Below are the code and all the weights of a small trained network. Each question names an input and a target symbol and asks about switching units off, where a switched-off unit gives its printed mean instead of its output.

import numpy as np


def w(rows, s, z=0):
    codes = np.array(rows[::2]) - 128.0
    scale = np.full(codes.shape[1], s)
    scale[-1] = z or s
    return codes * scale


def norm(h):
    return h / np.sqrt((h * h).mean(-1, keepdims=True) + 1e-5)


def f(y):
    return np.maximum(y, 0)


def softmax(a):
    e = np.exp(a - a.max(-1, keepdims=True))
    return e / e.sum(-1, keepdims=True)


def log_softmax(a):
    a = a - a.max(-1, keepdims=True)
    return a - np.log(np.exp(a).sum(-1, keepdims=True))


def net(x, mask):
    ids = ['Θαβεζησ'.index(c) for c in x.split()]
    T = len(ids)
    res = E[ids] + P[:T]
    u = 0
    for l in range(2):
        q, k, v = (norm(res) @ M[l].T for M in (Q, K, V))
        z = softmax(np.where(np.tri(T) > 0, q @ k.T / 3**0.5, -1e9)) @ v
        res = res + np.where(mask[u], z, O[l][:, -1]) @ O[l][:, :-1]
        u += 1
        y = f(norm(res) @ A[l][:, :-1].T + A[l][:, -1])
        res = res + np.where(mask[u : u + 4], y, B[l][:, -1]) @ B[l][:, :-1]
        u += 4
    return log_softmax(norm(res)[-1] @ U[:, :-1].T + U[:, -1])


Q, K, V, O, A, B = {}, {}, {}, {}, {}, {}
E = w([
[137,152,111,96,100],'Θ',
[94,78,76,77,98],'α',
[83,148,133,152,179],'β',
[82,49,136,138,148],'ε',
[84,107,6,81,164],'ζ',
[165,115,137,50,178],'η',
[207,70,99,201,198],'σ',
],0.023)
P = w([
[230,199,138,164,19],'0',
[145,136,44,2,167],'1',
[179,119,50,19,184],'2',
[177,144,59,37,181],'3',
[171,143,51,56,190],'4',
[181,146,63,65,204],'5',
[161,153,64,68,202],'6',
],0.0068)
Q[0] = w([
[154,61,115,90,197],'0.h1',
[186,129,225,192,50],'0.h1',
[2,141,66,219,22],'0.h1',
],0.0065)
K[0] = w([
[243,107,44,153,75],'0.h1',
[54,182,1,107,198],'0.h1',
[69,191,145,81,255],'0.h1',
],0.0065)
V[0] = w([
[168,154,255,157,49],'0.h1',
[29,202,1,246,17],'0.h1',
[80,249,100,67,136],'0.h1',
],0.0062)
O[0] = w([
[183,181,184,235,217,43],'0.h1',
[15,125,34,208,165,3],'0.h1',
[100,248,214,2,94,139],'0.h1',
],0.0082,0.0067)
A[0] = w([
[110,153,204,169,12,54],'0.n1',
[115,141,131,159,134,4],'0.n2',
[122,96,131,103,91,218],'0.n3',
[72,107,117,128,180,153],'0.n4',
],0.011,0.0032)
B[0] = w([
[173,237,130,80,119,129],'0.n1',
[75,116,185,124,161,130],'0.n2',
[145,143,247,117,41,253],'0.n3',
[108,119,140,83,217,197],'0.n4',
],0.012,0.005)
Q[1] = w([
[231,86,109,89,208],'1.h1',
[174,176,43,54,170],'1.h1',
[134,64,95,11,119],'1.h1',
],0.011)
K[1] = w([
[44,218,157,244,45],'1.h1',
[100,224,113,182,75],'1.h1',
[24,164,45,255,33],'1.h1',
],0.006)
V[1] = w([
[45,131,148,130,159],'1.h1',
[143,199,168,170,155],'1.h1',
[103,116,76,254,130],'1.h1',
],0.0077)
O[1] = w([
[28,2,185,209,69,129],'1.h1',
[112,132,201,176,198,92],'1.h1',
[172,65,183,50,213,3],'1.h1',
],0.0081,0.0058)
A[1] = w([
[119,212,158,138,2,5],'1.n1',
[217,70,87,131,89,16],'1.n2',
[50,66,79,194,159,112],'1.n3',
[98,131,216,124,150,238],'1.n4',
],0.008,0.0023)
B[1] = w([
[102,166,148,131,186,252],'1.n1',
[132,138,145,201,34,195],'1.n2',
[112,124,147,190,100,173],'1.n3',
[93,141,96,59,251,227],'1.n4',
],0.013,0.0036)
U = w([
[152,234,152,153,97,115],'Θ',
[34,119,114,126,38,35],'α',
[34,207,129,191,209,212],'β',
[35,75,255,170,146,209],'ε',
[40,145,1,126,121,73],'ζ',
[195,141,154,54,188,130],'η',
[175,78,105,180,146,253],'σ',
],0.0098,0.0029)

Each question gives the input, a string of symbols that net reads in full, and the target symbol t.
The units are the heads (3 rows each of Q, K, V and O) and the neurons (one row each of A and B). Each row of codes is followed by its name. A weight is (code - 128) times the scale printed after its matrix; where a second scale follows, it is the last column's (O, A, B and U).
mask holds one flag per unit, layer by layer, with each layer's heads first. A switched-off unit (its flag False) gives its mean, the last column of its rows in O or B, instead of its output. The means were averaged over made-up inputs and are rounded, as every weight is.
A unit's drop is (log p(t) with every unit on - log p(t) with that unit switched off) / (log p(t) with every unit on - log p(t) with every unit switched off).
The circuit of an input: a set's keep is (log p(t) with only the set's units on - log p(t) with every unit switched off) / (log p(t) with every unit on - log p(t) with every unit switched off). Starting from all 10 units, units are removed one at a time, each time the one whose removal leaves the highest keep (on an exact tie, the one counted first), for as long as the keep stays at least 0.8.
circuit, biggest first: the units of the circuit, biggest drop first
top k neurons in layer l: the k neurons of layer l with the biggest drops, biggest first
drop of u: that unit's drop, to one decimal
input ε η η η ζ, target η: circuit, biggest first : (1.h1; 0.h1)
input η ζ η ε η σ β, target Θ: circuit, biggest first : (0.h1; 1.h1)
input α η ζ ζ ε β, target ζ: circuit, biggest first : (1.h1; 0.h1)
input Θ β ε, target β: circuit, biggest first : (0.h1)
input β ε Θ, target ε: circuit, biggest first : (0.h1; 1.h1)
input β α η η ζ, target η: circuit, biggest first : (0.h1; 1.h1)
input η Θ σ Θ η η, target Θ: top 2 neurons in layer 1 : (1.n4; 1.n2)
input η σ β, target Θ: circuit, biggest first : (1.h1; 0.h1)
input ε β ζ, target σ: circuit, biggest first : (0.h1; 1.h1)
input Θ β ζ, target β: drop of 0.h1 : 1.0
input σ ε η β β η β, target η: drop of 1.h1 : 0.9
input Θ β Θ, target β: drop of 0.h1 : 0.7
input β η η η η α, target ε: drop of 0.h1 : 0.9
input η β β ζ, target Θ: top neuron in layer 1 : (1.n4)
